Below is a small trained network, with its code and all its weights. Each question gives an input and a target symbol and asks what happens when units are switched off, that is, made to give their printed mean instead of their output.

import numpy as np


def w(rows, s, z=0):
    codes = np.array(rows[::2]) - 128.0
    scale = np.full(codes.shape[1], s)
    scale[-1] = z or s
    return codes * scale


def norm(h):
    return h / np.sqrt((h * h).mean(-1, keepdims=True) + 1e-5)


def f(y):
    return np.maximum(y, 0)


def softmax(a):
    e = np.exp(a - a.max(-1, keepdims=True))
    return e / e.sum(-1, keepdims=True)


def log_softmax(a):
    a = a - a.max(-1, keepdims=True)
    return a - np.log(np.exp(a).sum(-1, keepdims=True))


def net(x, mask):
    ids = ['αβγζμσω'.index(c) for c in x.split()]
    T = len(ids)
    res = E[ids] + P[:T]
    q, k, v = (norm(res) @ M[0].T for M in (Q, K, V))
    z = softmax(np.where(np.tri(T) > 0, q @ k.T / 3**0.5, -1e9)) @ v
    res = res + np.where(mask[0], z, O[0][:, -1]) @ O[0][:, :-1]
    y = f(norm(res) @ A[0][:, :-1].T + A[0][:, -1])
    res = res + np.where(mask[1:9], y, B[0][:, -1]) @ B[0][:, :-1]
    return log_softmax(norm(res)[-1] @ U[:, :-1].T + U[:, -1])


Q, K, V, O, A, B = {}, {}, {}, {}, {}, {}
E = w([
[137,151,110,181,102],'α',
[129,28,160,129,148],'β',
[157,178,253,99,240],'γ',
[64,76,45,138,167],'ζ',
[40,124,167,174,122],'μ',
[152,81,47,182,89],'σ',
[250,90,218,92,184],'ω',
],0.0075)
P = w([
[112,90,95,189,241],'0',
[82,217,128,161,108],'1',
[235,67,255,217,81],'2',
[182,26,87,150,205],'3',
[89,206,118,128,89],'4',
[251,117,237,202,40],'5',
[171,21,80,129,178],'6',
[95,201,112,80,52],'7',
[247,127,205,153,11],'8',
[163,10,72,107,148],'9',
],0.007)
Q[0] = w([
[163,89,251,149,35],'h1',
[178,171,180,174,74],'h1',
[104,191,146,94,151],'h1',
],0.013)
K[0] = w([
[96,175,133,4,57],'h1',
[84,151,103,57,135],'h1',
[81,131,100,147,240],'h1',
],0.011)
V[0] = w([
[224,167,74,139,212],'h1',
[130,232,93,115,48],'h1',
[166,2,212,114,196],'h1',
],0.0055)
O[0] = w([
[254,133,57,112,107,5],'h1',
[206,98,131,241,193,26],'h1',
[140,82,151,124,92,246],'h1',
],0.0078,0.0026)
A[0] = w([
[133,99,14,155,98,104],'n1',
[111,132,126,3,23,145],'n2',
[54,206,193,62,98,123],'n3',
[105,221,224,36,205,112],'n4',
[124,151,40,198,111,176],'n5',
[222,166,223,204,108,68],'n6',
[96,49,9,90,246,25],'n7',
[12,73,199,109,208,2],'n8',
],0.0063,0.0082)
B[0] = w([
[82,80,119,169,96,165],'n1',
[139,139,139,164,175,254],'n2',
[171,120,110,120,149,232],'n3',
[115,118,57,161,58,181],'n4',
[159,107,166,89,161,200],'n5',
[62,100,54,63,126,191],'n6',
[91,244,148,186,78,154],'n7',
[231,89,214,116,79,167],'n8',
],0.011,0.0042)
U = w([
[219,171,150,178,227,166],'α',
[114,144,255,114,6,105],'β',
[159,143,67,151,27,145],'γ',
[48,77,90,36,207,136],'ζ',
[29,179,135,179,168,215],'μ',
[150,91,81,248,132,4],'σ',
[182,121,69,59,21,115],'ω',
],0.0089,0.0041)

Each question gives the input, a string of symbols that net reads in full, and the target symbol t.
The units are the heads (3 rows each of Q, K, V and O) and the neurons (one row each of A and B). Each row of codes is followed by its name. A weight is (code - 128) times the scale printed after its matrix; where a second scale follows, it is the last column's (O, A, B and U).
mask holds one flag per unit, heads first, then neurons. A switched-off unit (its flag False) gives its mean, the last column of its rows in O or B, instead of its output. The means were averaged over made-up inputs and are rounded, as every weight is.
A unit's drop is (log p(t) with every unit on - log p(t) with that unit switched off) / (log p(t) with every unit on - log p(t) with every unit switched off).
The circuit of an input: a set's keep is (log p(t) with only the set's units on - log p(t) with every unit switched off) / (log p(t) with every unit on - log p(t) with every unit switched off). Starting from all 9 units, units are removed one at a time, each time the one whose removal leaves the highest keep (on an exact tie, the one counted first), for as long as the keep stays at least 0.8.
circuit, biggest first: the units of the circuit, biggest drop first
top k neurons: the k neurons with the biggest drops, biggest first
drop when u is switched off: that unit's drop, to one decimal
input β ω β β σ β μ, target β: circuit, biggest first	[n8]
input β α σ ω ω, target ω: circuit, biggest first	[n6 n2 h1]
input β β β μ β σ α ζ ω, target ζ: circuit, biggest first	[n6 h1 n8]
input β β μ ζ γ α α ω ω, target ω: circuit, biggest first	[n6 h1]
input β β β β α, target α: top 3 neurons	[n2 n3 n6]
input β β μ β, target β: top 3 neurons	[n8 n6 n3]
input β σ β β σ, target σ: top 4 neurons	[n2 n1 n6 n5]
input β μ μ, target μ: circuit, biggest first	[h1 n6]
input μ α ζ ζ μ β ζ σ, target σ: top 2 neurons	[n1 n2]
input β β β α μ β ω ζ α, target ζ: top 2 neurons	[n6 n5]
input ω α β α σ α β, target σ: top 4 neurons	[n7 n6 n5 n8]
input ζ α α β ω β, target ω: top 2 neurons	[n6 n2]
input β ω α, target ω: top 2 neurons	[n6 n2]
input σ β α ω β σ ω α γ, target α: circuit, biggest first	[h1]
input α β γ β α σ, target α: top 2 neurons	[n5 n4]
input ω μ ω β β μ α μ γ, target μ: drop when n6 is switched off	0.3
input α β β σ β β β ω μ μ, target β: drop when n8 is switched off	0.4
input μ β μ β μ α μ α ζ, target α: drop when h1 is switched off	0.3
